Here is a tiny trained network, its code and every weight. The questions are about switching its units off for an input and a class, where a switched-off unit gives its printed mean instead of its output.

import numpy as np


def w(rows, s, z=0):
    codes = np.array(rows[::2]) - 128.0
    scale = np.full(codes.shape[1], s)
    scale[-1] = z or s
    return codes * scale


def f(y):
    return np.maximum(y, 0)


def log_softmax(a):
    a = a - a.max(-1, keepdims=True)
    return a - np.log(np.exp(a).sum(-1, keepdims=True))


def net(x, mask):
    res = np.array(x, float).reshape(1, 8) / 4 @ E
    y = f(res @ A[0][:, :-1].T + A[0][:, -1])
    res = res + np.where(mask, y, B[0][:, -1]) @ B[0][:, :-1]
    return log_softmax(res[-1] @ U[:, :-1].T + U[:, -1])


A, B = {}, {}
E = w([
[227,130,121,11,77],'x0',
[32,71,226,40,91],'x1',
[98,45,47,49,238],'x2',
[127,125,128,129,129],'x3',
[129,127,128,129,127],'x4',
[132,106,129,136,122],'x5',
[127,129,128,128,129],'x6',
[206,119,255,139,239],'x7',
],0.0065)
A[0] = w([
[120,127,127,135,136,83],'n1',
[210,125,140,7,77,39],'n2',
[76,75,88,49,231,72],'n3',
[172,128,99,122,125,60],'n4',
[49,104,76,105,35,113],'n5',
[139,161,206,166,54,33],'n6',
[62,107,189,78,114,3],'n7',
[170,143,85,173,156,225],'n8',
[77,119,63,114,89,114],'n9',
[142,155,154,181,85,96],'n10',
[119,104,110,99,183,105],'n11',
[66,128,131,163,163,19],'n12',
[180,160,64,181,160,62],'n13',
[150,121,129,113,117,26],'n14',
[149,109,245,108,202,102],'n15',
[146,132,151,133,185,150],'n16',
[136,139,85,124,169,60],'n17',
[39,132,144,202,181,29],'n18',
[68,127,149,162,139,38],'n19',
[118,134,195,144,68,104],'n20',
[32,81,220,51,100,52],'n21',
[105,130,129,141,132,79],'n22',
[158,121,188,116,174,64],'n23',
],0.015,0.0024)
B[0] = w([
[122,127,134,126,129,133],'n1',
[34,100,179,130,214,234],'n2',
[96,118,147,71,17,237],'n3',
[142,118,145,130,157,163],'n4',
[108,188,78,197,127,237],'n5',
[96,111,126,83,52,219],'n6',
[205,92,114,118,155,200],'n7',
[190,125,137,120,150,206],'n8',
[120,173,104,181,108,202],'n9',
[118,124,129,88,78,191],'n10',
[120,129,138,101,78,177],'n11',
[89,107,156,126,170,173],'n12',
[209,94,123,126,153,210],'n13',
[115,138,131,118,146,140],'n14',
[109,199,78,208,120,244],'n15',
[137,149,99,156,119,184],'n16',
[155,125,129,105,107,164],'n17',
[55,114,164,111,201,210],'n18',
[95,115,155,126,169,173],'n19',
[131,120,133,91,73,199],'n20',
[254,99,134,108,173,251],'n21',
[118,121,140,138,140,142],'n22',
[105,154,88,171,127,192],'n23',
],0.032,0.011)
U = w([
[128,206,45,199,96,88],'0',
[246,86,117,95,140,252],'1',
[105,115,137,44,3,84],'2',
[47,99,182,114,198,50],'3',
],0.0075,0.0024)

Each question gives the input, the list of numbers given to net, and the class t.
The units are the neurons (one row each of A and B). Each row of codes is followed by its name. A weight is (code - 128) times the scale printed after its matrix; where a second scale follows, it is the last column's (A, B and U).
mask holds one flag per neuron, in row order. A switched-off neuron (its flag False) gives its mean, the last column of its row in B, instead of its output. The means were averaged over made-up inputs and are rounded, as every weight is.
A unit's drop is (log p(t) with every unit on - log p(t) with that unit switched off) / (log p(t) with every unit on - log p(t) with every unit switched off).
unit that matters most: the unit with the biggest drop
top k neurons: the k neurons with the biggest drops, biggest first
drop of u: that unit's drop, to one decimal
input [6,0,-6,-4,-5,-5,1,0], class 2: unit that matters most	n6
input [5,-4,0,3,-5,-4,2,-2], class 3: top 2 neurons	n21; n2
input [-5,7,8,4,8,2,7,4], class 2: top 4 neurons	n3; n11; n13; n8
input [-8,-8,7,-6,-8,5,3,1], class 1: top 2 neurons	n13; n2
input [2,6,-4,7,-1,-7,-6,-5], class 1: top 2 neurons	n21; n15
input [2,6,-4,-2,7,5,-8,6], class 0: top 3 neurons	n15; n23; n13
input [3,4,5,-1,5,7,-6,3], class 2: top 4 neurons	n3; n13; n11; n8
input [6,-4,3,-8,1,-4,-3,0], class 3: top 2 neurons	n2; n21
input [-6,-1,2,6,7,3,8,5], class 3: top 4 neurons	n18; n5; n12; n9
input [1,7,3,-8,6,6,2,7], class 0: top 3 neurons	n15; n23; n13
input [8,-6,2,-8,-2,6,7,8], class 0: top 4 neurons	n15; n23; n18; n16
input [-5,-5,-8,8,-5,-1,3,7], class 2: top 4 neurons	n6; n10; n5; n20
input [2,6,7,-2,-3,-5,-4,5], class 2: top 4 neurons	n3; n11; n13; n5
input [5,-6,7,1,6,5,5,-6], class 2: unit that matters most	n3
input [-5,2,4,-3,-5,-4,1,0], class 3: top 4 neurons	n18; n6; n12; n20
input [5,2,0,-3,7,-5,5,-2], class 3: drop of n2	0.5
input [5,3,4,1,1,0,-2,6], class 0: drop of n15	2.8
input [-4,0,-5,7,-6,-2,5,-3], class 2: drop of n15	0.2
